Below is a small trained network, with its code and all its weights. Each question gives an input and a target symbol and asks what happens when units are switched off, that is, made to give their printed mean instead of their output.

import numpy as np


def w(rows, s, z=0):
    codes = np.array(rows[::2]) - 128.0
    scale = np.full(codes.shape[1], s)
    scale[-1] = z or s
    return codes * scale


def norm(h):
    return h / np.sqrt((h * h).mean(-1, keepdims=True) + 1e-5)


def softmax(a):
    e = np.exp(a - a.max(-1, keepdims=True))
    return e / e.sum(-1, keepdims=True)


def log_softmax(a):
    a = a - a.max(-1, keepdims=True)
    return a - np.log(np.exp(a).sum(-1, keepdims=True))


def net(x, mask):
    ids = ['ΞΣβδεζηλτφ'.index(c) for c in x.split()]
    T = len(ids)
    res = E[ids] + P[:T]
    u = 0
    for l in range(3):
        r = norm(res)
        for j in range(2):
            rows = slice(2 * j, 2 * j + 2)
            q, k, v = (r @ M[l][rows].T for M in (Q, K, V))
            z = softmax(np.where(np.tri(T) > 0, q @ k.T / 2**0.5, -1e9)) @ v
            o = O[l][rows]
            res = res + np.where(mask[u + j], z, o[:, -1]) @ o[:, :-1]
        u += 2
    return log_softmax(norm(res)[-1] @ U[:, :-1].T + U[:, -1])


Q, K, V, O = {}, {}, {}, {}
E = w([
[150,184,105,84,96,55,79],'Ξ',
[197,93,115,48,47,154,179],'Σ',
[91,149,181,97,147,188,249],'β',
[142,199,122,122,97,111,117],'δ',
[114,48,112,178,125,166,86],'ε',
[137,78,99,162,178,130,71],'ζ',
[142,154,230,131,108,120,117],'η',
[22,129,120,188,79,119,166],'λ',
[200,157,137,130,191,126,144],'τ',
[134,112,82,250,99,103,81],'φ',
],0.021)
P = w([
[133,100,88,254,88,213,158],'0',
[154,72,107,182,140,85,130],'1',
[150,70,114,167,146,97,126],'2',
[179,93,87,175,115,184,89],'3',
[154,87,110,164,115,177,112],'4',
[166,73,108,154,121,174,79],'5',
[145,71,119,139,116,169,96],'6',
[123,82,127,124,118,180,100],'7',
[136,75,116,125,119,182,76],'8',
[115,75,120,113,121,187,83],'9',
[105,88,114,105,126,196,76],'10',
[102,77,128,109,122,170,86],'11',
[88,67,133,105,121,140,90],'12',
[110,65,166,135,81,95,114],'13',
],0.0076)
Q[0] = w([
[88,1,166,240,164,156,149],'L0H0',
[228,153,86,102,253,29,175],'L0H0',
[108,214,184,100,170,162,180],'L0H1',
[90,8,125,155,107,184,138],'L0H1',
],0.0076)
K[0] = w([
[103,21,247,74,193,200,37],'L0H0',
[176,154,59,132,200,98,172],'L0H0',
[120,135,169,140,173,176,166],'L0H1',
[180,2,44,128,82,100,222],'L0H1',
],0.0076)
V[0] = w([
[201,120,65,140,207,104,232],'L0H0',
[177,165,197,97,184,167,140],'L0H0',
[204,112,150,98,78,136,147],'L0H1',
[182,128,1,89,72,179,146],'L0H1',
],0.0071)
O[0] = w([
[105,176,87,136,64,207,134,2],'L0H0',
[118,111,165,86,165,154,100,203],'L0H0',
[157,221,122,137,110,124,147,175],'L0H1',
[84,68,108,158,199,4,226,89],'L0H1',
],0.011,0.0047)
Q[1] = w([
[107,2,142,235,151,134,182],'L1H0',
[71,254,134,87,140,47,124],'L1H0',
[3,103,182,81,115,120,154],'L1H1',
[74,129,31,163,161,77,206],'L1H1',
],0.0087)
K[1] = w([
[211,53,123,108,85,164,171],'L1H0',
[124,65,135,180,136,154,83],'L1H0',
[83,216,143,174,33,177,128],'L1H1',
[119,137,74,255,110,183,151],'L1H1',
],0.0094)
V[1] = w([
[129,70,117,80,125,92,197],'L1H0',
[224,88,78,44,90,115,164],'L1H0',
[167,107,197,103,3,87,237],'L1H1',
[120,52,69,158,218,150,197],'L1H1',
],0.0071)
O[1] = w([
[217,215,84,140,172,204,139,111],'L1H0',
[159,177,141,157,44,254,207,125],'L1H0',
[61,91,140,239,35,68,81,137],'L1H1',
[84,149,226,34,83,103,97,3],'L1H1',
],0.0072,0.0031)
Q[2] = w([
[117,2,239,111,231,96,150],'L2H0',
[141,180,3,32,55,98,179],'L2H0',
[132,203,108,153,131,142,194],'L2H1',
[150,25,114,135,97,156,252],'L2H1',
],0.0072)
K[2] = w([
[103,136,227,100,106,119,73],'L2H0',
[81,187,5,107,184,129,150],'L2H0',
[87,107,121,83,96,134,167],'L2H1',
[210,93,86,85,1,80,146],'L2H1',
],0.0099)
V[2] = w([
[195,134,255,236,181,125,68],'L2H0',
[60,73,31,130,138,155,146],'L2H0',
[165,184,125,141,137,177,27],'L2H1',
[222,56,120,87,50,136,144],'L2H1',
],0.0091)
O[2] = w([
[166,109,225,218,137,106,169,253],'L2H0',
[153,254,93,71,111,149,56,70],'L2H0',
[79,187,186,210,132,29,131,142],'L2H1',
[171,122,17,123,61,116,194,149],'L2H1',
],0.013,0.02)
U = w([
[87,212,78,161,180,114,165,73],'Ξ',
[188,116,2,135,104,127,199,201],'Σ',
[98,137,190,16,84,147,162,163],'β',
[134,142,100,133,134,120,127,5],'δ',
[172,36,78,125,93,160,53,35],'ε',
[145,99,71,99,233,135,67,184],'ζ',
[138,47,178,165,138,112,165,195],'η',
[41,73,98,134,28,151,75,103],'λ',
[145,127,120,105,116,124,138,19],'τ',
[168,167,32,239,103,132,68,14],'φ',
],0.0081,0.003)

Each question gives the input, a string of symbols that net reads in full, and the target symbol t.
The units are the heads (2 rows each of Q, K, V and O). Each row of codes is followed by its name. A weight is (code - 128) times the scale printed after its matrix; where a second scale follows, it is the last column's (O and U).
mask holds one flag per head, layer by layer. A switched-off head (its flag False) gives its mean, the last column of its rows in O, instead of its output. The means were averaged over made-up inputs and are rounded, as every weight is.
A unit's drop is (log p(t) with every unit on - log p(t) with that unit switched off) / (log p(t) with every unit on - log p(t) with every unit switched off).
The circuit of an input: a set's keep is (log p(t) with only the set's units on - log p(t) with every unit switched off) / (log p(t) with every unit on - log p(t) with every unit switched off). Starting from all 6 units, units are removed one at a time, each time the one whose removal leaves the highest keep (on an exact tie, the one counted first), for as long as the keep stays at least 0.8.
circuit, biggest first: the units of the circuit, biggest drop first
most important unit: the unit with the biggest drop
which heads matter: for each layer, one digit per head in row order, 1 if its drop is at least 0.15 and else 0, layers parted by /
drop of u: that unit's drop, to one decimal
input η Ξ η ζ ζ δ, target β: circuit, biggest first -> [L0H1; L1H1; L2H0; L0H0]
input φ λ ε λ, target λ: circuit, biggest first -> [L2H0; L1H1; L0H1]
input η λ η η λ η Ξ η ζ ζ φ δ ζ τ, target β: most important unit -> L0H1
input λ φ τ ζ δ ζ, target ζ: circuit, biggest first -> [L2H0; L1H1; L0H0]
input τ λ ζ η Σ ε, target Σ: circuit, biggest first -> [L2H1; L1H0]
input λ δ ζ τ, target β: which heads matter -> 10 / 01 / 10
input ε ζ η λ η λ ζ λ Ξ, target ζ: circuit, biggest first -> [L2H0; L1H0]
input λ τ ε η β β η Ξ δ η η δ, target φ: which heads matter -> 11 / 01 / 10
input ζ ζ φ η τ β ζ η Σ β φ β Ξ ζ, target Σ: which heads matter -> 01 / 10 / 01
input λ τ η τ, target φ: circuit, biggest first -> [L0H0; L2H0; L1H1]
input η ε ζ Ξ φ δ δ ζ η η ε η η Σ, target Σ: circuit, biggest first -> [L2H1; L2H0]
input ζ φ Ξ λ ε, target ε: which heads matter -> 11 / 01 / 11
input λ ζ δ λ δ, target β: which heads matter -> 10 / 01 / 11
input λ λ η η λ η Σ ζ λ, target Σ: which heads matter -> 00 / 10 / 01
input ζ φ τ δ δ τ λ λ τ, target ζ: which heads matter -> 00 / 00 / 11
input Ξ λ δ, target ζ: circuit, biggest first -> [L2H0; L2H1]
input η λ η η η δ, target φ: most important unit -> L0H1
input λ λ β, target β: which heads matter -> 00 / 01 / 10
input ζ η η η η δ λ η η δ ζ Σ δ ε, target Σ: circuit, biggest first -> [L1H0; L2H1]
input η λ ζ τ Ξ η η λ λ η λ Ξ, target ζ: circuit, biggest first -> [L2H0; L2H1]
input η η η Σ Ξ, target λ: circuit, biggest first -> [L0H1; L2H0; L1H1]
input φ ζ τ Ξ ε, target ε: circuit, biggest first -> [L2H0; L0H1; L0H0; L1H1]
input Ξ φ ε φ, target φ: circuit, biggest first -> [L2H0]
input Ξ ζ λ ζ Σ η η Ξ, target φ: drop of L2H0 -> 0.5
input λ η η η ζ η τ τ Σ β, target Σ: drop of L2H1 -> 1.0
input λ η λ η τ Σ, target Σ: drop of L1H0 -> 0.0
input ζ λ η δ λ Σ λ, target Σ: drop of L1H0 -> 0.7
input η τ ζ λ δ, target ζ: most important unit -> L2H0
